Below is a small trained network, with its code and all its weights. Each question gives an input and a target symbol and asks what happens when units are switched off, that is, made to give their printed mean instead of their output.

import numpy as np


def w(rows, s, z=0):
    codes = np.array(rows[::2]) - 128.0
    scale = np.full(codes.shape[1], s)
    scale[-1] = z or s
    return codes * scale


def norm(h):
    return h / np.sqrt((h * h).mean(-1, keepdims=True) + 1e-5)


def f(y):
    return np.maximum(y, 0)


def softmax(a):
    e = np.exp(a - a.max(-1, keepdims=True))
    return e / e.sum(-1, keepdims=True)


def log_softmax(a):
    a = a - a.max(-1, keepdims=True)
    return a - np.log(np.exp(a).sum(-1, keepdims=True))


def net(x, mask):
    ids = ['ΘΠΦΨαβεζηλμξστω'.index(c) for c in x.split()]
    T = len(ids)
    res = E[ids] + P[:T]
    q, k, v = (norm(res) @ M[0].T for M in (Q, K, V))
    z = softmax(np.where(np.tri(T) > 0, q @ k.T / 4**0.5, -1e9)) @ v
    res = res + np.where(mask[0], z, O[0][:, -1]) @ O[0][:, :-1]
    y = f(norm(res) @ A[0][:, :-1].T + A[0][:, -1])
    res = res + np.where(mask[1:17], y, B[0][:, -1]) @ B[0][:, :-1]
    return log_softmax(norm(res)[-1] @ U[:, :-1].T + U[:, -1])


Q, K, V, O, A, B = {}, {}, {}, {}, {}, {}
E = w([
[142,128,100,205],'Θ',
[146,193,141,114],'Π',
[135,254,66,116],'Φ',
[186,199,151,137],'Ψ',
[189,137,138,105],'α',
[192,142,209,113],'β',
[139,81,156,24],'ε',
[208,161,161,101],'ζ',
[152,120,141,126],'η',
[139,233,106,96],'λ',
[178,137,170,132],'μ',
[27,56,137,137],'ξ',
[129,230,97,125],'σ',
[86,127,163,125],'τ',
[162,199,61,73],'ω',
],0.016)
P = w([
[230,138,11,137],'0',
[196,210,206,215],'1',
[180,221,196,190],'2',
[168,208,192,165],'3',
[155,221,181,167],'4',
[148,218,174,158],'5',
[130,228,160,143],'6',
[130,239,152,162],'7',
[119,230,173,149],'8',
[116,248,159,147],'9',
[93,253,159,134],'10',
],0.0058)
Q[0] = w([
[59,183,185,64],'head 1',
[47,2,62,103],'head 1',
[116,149,68,49],'head 1',
[80,38,90,154],'head 1',
],0.0075)
K[0] = w([
[73,112,46,29],'head 1',
[135,255,204,129],'head 1',
[176,111,128,161],'head 1',
[169,201,199,142],'head 1',
],0.0081)
V[0] = w([
[108,122,134,10],'head 1',
[14,33,45,43],'head 1',
[149,204,166,96],'head 1',
[161,189,207,1],'head 1',
],0.0085)
O[0] = w([
[218,78,255,84,172],'head 1',
[97,182,208,45,33],'head 1',
[190,54,94,132,226],'head 1',
[235,118,143,144,254],'head 1',
],0.0082,0.0039)
A[0] = w([
[48,68,178,145,254],'neuron 1',
[196,131,202,96,141],'neuron 2',
[140,175,112,87,118],'neuron 3',
[192,21,118,90,105],'neuron 4',
[122,156,198,173,125],'neuron 5',
[104,115,74,146,111],'neuron 6',
[54,135,62,170,131],'neuron 7',
[128,46,175,124,172],'neuron 8',
[120,135,77,168,76],'neuron 9',
[146,185,129,88,109],'neuron 10',
[113,50,93,235,172],'neuron 11',
[163,115,101,172,99],'neuron 12',
[99,6,126,97,190],'neuron 13',
[89,100,103,116,203],'neuron 14',
[203,142,68,159,165],'neuron 15',
[189,165,99,130,143],'neuron 16',
],0.014,0.0072)
B[0] = w([
[217,132,159,2,156],'neuron 1',
[126,130,153,220,218],'neuron 2',
[166,165,152,107,165],'neuron 3',
[57,184,127,128,180],'neuron 4',
[161,81,175,65,162],'neuron 5',
[79,147,197,135,148],'neuron 6',
[78,115,247,158,157],'neuron 7',
[202,243,113,182,161],'neuron 8',
[91,114,148,146,155],'neuron 9',
[134,129,228,141,174],'neuron 10',
[124,44,171,6,204],'neuron 11',
[69,85,94,54,177],'neuron 12',
[178,222,95,158,152],'neuron 13',
[139,97,227,48,143],'neuron 14',
[69,170,139,155,246],'neuron 15',
[127,74,115,159,213],'neuron 16',
],0.0075,0.012)
U = w([
[163,118,92,144,99],'Θ',
[77,187,128,190,186],'Π',
[95,142,137,146,170],'Φ',
[217,125,181,143,56],'Ψ',
[174,155,65,118,253],'α',
[96,118,135,168,90],'β',
[140,104,115,139,134],'ε',
[108,170,112,180,70],'ζ',
[23,178,158,155,34],'η',
[26,148,211,166,150],'λ',
[147,195,150,9,48],'μ',
[167,116,103,162,85],'ξ',
[231,216,150,148,190],'σ',
[183,144,104,158,115],'τ',
[127,224,176,7,139],'ω',
],0.011,0.0048)

Each question gives the input, a string of symbols that net reads in full, and the target symbol t.
The units are the heads (4 rows each of Q, K, V and O) and the neurons (one row each of A and B). Each row of codes is followed by its name. A weight is (code - 128) times the scale printed after its matrix; where a second scale follows, it is the last column's (O, A, B and U).
mask holds one flag per unit, heads first, then neurons. A switched-off unit (its flag False) gives its mean, the last column of its rows in O or B, instead of its output. The means were averaged over made-up inputs and are rounded, as every weight is.
A unit's drop is (log p(t) with every unit on - log p(t) with that unit switched off) / (log p(t) with every unit on - log p(t) with every unit switched off).
The circuit of an input: a set's keep is (log p(t) with only the set's units on - log p(t) with every unit switched off) / (log p(t) with every unit on - log p(t) with every unit switched off). Starting from the 12 units with the biggest drops (on a tie, the unit counted first), units are removed one at a time, each time the one whose removal leaves the highest keep (on an exact tie, the one counted first), for as long as the keep stays at least 0.8.
circuit, biggest first: the units of the circuit, biggest drop first
k most important neurons: the k neurons with the biggest drops, biggest first
drop when u is switched off: that unit's drop, to one decimal
input ξ Φ η Π, target ω: circuit, biggest first -> (head 1; neuron 1)
input Π Φ Θ, target λ: circuit, biggest first -> (head 1; neuron 7; neuron 11)
input η σ Θ λ ω β τ μ α, target λ: circuit, biggest first -> (head 1; neuron 15)
input ζ ω ξ ω Θ, target λ: most important neuron -> (neuron 7)
input β β λ μ Φ β μ Ψ τ ω ω, target α: circuit, biggest first -> (head 1; neuron 12)
input Θ μ σ μ ζ ω Φ ω, target λ: circuit, biggest first -> (head 1; neuron 7)
input σ α Φ Φ μ Θ Ψ Φ Π, target λ: circuit, biggest first -> (head 1; neuron 11)
input β Θ ω, target λ: circuit, biggest first -> (head 1; neuron 7; neuron 6; neuron 11)
input Θ Φ η Φ, target λ: circuit, biggest first -> (head 1; neuron 7)
input β Θ Φ η σ, target λ: circuit, biggest first -> (head 1; neuron 7; neuron 11)
input σ σ Θ Φ Θ Π μ, target λ: circuit, biggest first -> (head 1; neuron 7)
input μ Θ Φ ε τ, target σ: circuit, biggest first -> (neuron 8; head 1)
input Ψ μ σ Θ Ψ, target λ: circuit, biggest first -> (head 1; neuron 7; neuron 11)
input Φ Θ σ Φ Ψ Θ α, target λ: circuit, biggest first -> (head 1; neuron 7)
input μ Θ ω Π τ ξ μ η ζ λ τ, target ω: circuit, biggest first -> (neuron 1)
input σ ω Θ σ λ, target λ: drop when head 1 is switched off -> 0.9
input η Φ β Φ Θ σ, target λ: drop when neuron 8 is switched off -> 0.1
input ξ Θ σ Φ Π σ α ζ μ Π μ, target ω: drop when head 1 is switched off -> 2.6
input Φ β Φ ζ Θ λ τ Ψ, target λ: drop when head 1 is switched off -> 0.9
